Below is a small trained network, with its code and all its weights. Each question gives an input and a class and asks what happens when units are switched off, that is, made to give their printed mean instead of their output.

import numpy as np


def w(rows, s, z=0):
    codes = np.array(rows[::2]) - 128.0
    scale = np.full(codes.shape[1], s)
    scale[-1] = z or s
    return codes * scale


def f(y):
    return y / 2 * (1 + np.tanh(0.7978845608 * (y + 0.044715 * y**3)))


def log_softmax(a):
    a = a - a.max(-1, keepdims=True)
    return a - np.log(np.exp(a).sum(-1, keepdims=True))


def net(x, mask):
    res = np.array(x, float).reshape(1, 3) / 4 @ E
    y = f(res @ A[0][:, :-1].T + A[0][:, -1])
    res = res + np.where(mask, y, B[0][:, -1]) @ B[0][:, :-1]
    return log_softmax(res[-1] @ U[:, :-1].T + U[:, -1])


A, B = {}, {}
E = w([
[65,242,189,19],'x0',
[3,50,233,172],'x1',
[242,196,207,245],'x2',
],0.0072)
A[0] = w([
[158,152,198,168,131],'neuron 0',
[78,67,93,60,175],'neuron 1',
[127,41,117,196,196],'neuron 2',
[130,168,235,40,102],'neuron 3',
[77,51,50,85,132],'neuron 4',
[188,174,164,196,240],'neuron 5',
[49,51,249,146,64],'neuron 6',
[152,156,1,82,141],'neuron 7',
[65,108,84,90,87],'neuron 8',
[167,29,92,163,34],'neuron 9',
[86,69,44,68,252],'neuron 10',
[185,23,108,163,145],'neuron 11',
[161,141,177,180,84],'neuron 12',
],0.0093,0.0018)
B[0] = w([
[84,197,171,158,183],'neuron 0',
[131,169,202,164,227],'neuron 1',
[122,178,111,71,222],'neuron 2',
[66,225,14,71,201],'neuron 3',
[148,189,178,172,234],'neuron 4',
[131,177,195,126,229],'neuron 5',
[255,95,151,23,255],'neuron 6',
[184,126,186,117,227],'neuron 7',
[133,177,173,195,192],'neuron 8',
[55,230,37,62,205],'neuron 9',
[127,159,204,146,247],'neuron 10',
[81,217,103,67,223],'neuron 11',
[115,148,160,159,176],'neuron 12',
],0.0076,0.0074)
U = w([
[54,172,71,83,156],'0',
[246,112,150,67,153],'1',
[101,155,195,209,64],'2',
[114,97,124,146,254],'3',
[99,41,65,152,27],'4',
[102,55,61,160,30],'5',
[125,63,74,155,24],'6',
],0.012,0.006)

Each question gives the input, the list of numbers given to net, and the class t.
The units are the neurons (one row each of A and B). Each row of codes is followed by its name. A weight is (code - 128) times the scale printed after its matrix; where a second scale follows, it is the last column's (A, B and U).
mask holds one flag per neuron, in row order. A switched-off neuron (its flag False) gives its mean, the last column of its row in B, instead of its output. The means were averaged over made-up inputs and are rounded, as every weight is.
A unit's drop is (log p(t) with every unit on - log p(t) with that unit switched off) / (log p(t) with every unit on - log p(t) with every unit switched off).
The circuit of an input: a set's keep is (log p(t) with only the set's units on - log p(t) with every unit switched off) / (log p(t) with every unit on - log p(t) with every unit switched off). Starting from the 12 units with the biggest drops (on a tie, the unit counted first), units are removed one at a time, each time the one whose removal leaves the highest keep (on an exact tie, the one counted first), for as long as the keep stays at least 0.8.
circuit, biggest first: the units of the circuit, biggest drop first
unit that matters most: the unit with the biggest drop
top k neurons: the k neurons with the biggest drops, biggest first
drop of u: that unit's drop, to one decimal
input [4,-7,-4], class 1: top 2 neurons	(neuron 7; neuron 9)
input [1,-5,-6], class 2: unit that matters most	neuron 6
input [-8,7,3], class 0: circuit, biggest first	(neuron 9; neuron 11)
input [6,7,5], class 1: top 3 neurons	(neuron 6; neuron 9; neuron 11)
input [-4,-3,6], class 2: top 3 neurons	(neuron 6; neuron 5; neuron 3)
input [-4,7,-8], class 2: top 4 neurons	(neuron 1; neuron 4; neuron 8; neuron 10)
input [-8,-6,5], class 0: top 3 neurons	(neuron 9; neuron 11; neuron 6)
input [4,-3,6], class 2: top 2 neurons	(neuron 6; neuron 9)
input [7,-7,4], class 0: top 2 neurons	(neuron 3; neuron 6)
input [5,-4,3], class 0: top 2 neurons	(neuron 6; neuron 3)
input [7,-8,-5], class 1: top 3 neurons	(neuron 7; neuron 9; neuron 11)
input [-6,7,-3], class 1: top 2 neurons	(neuron 6; neuron 3)
input [-5,8,2], class 1: top 2 neurons	(neuron 6; neuron 3)
input [2,7,6], class 1: unit that matters most	neuron 6
input [-8,2,3], class 0: drop of neuron 7	0.0
input [0,6,6], class 1: drop of neuron 6	1.3
input [-3,-3,-7], class 2: drop of neuron 6	0.1
input [-8,-7,-5], class 0: drop of neuron 7	-0.1
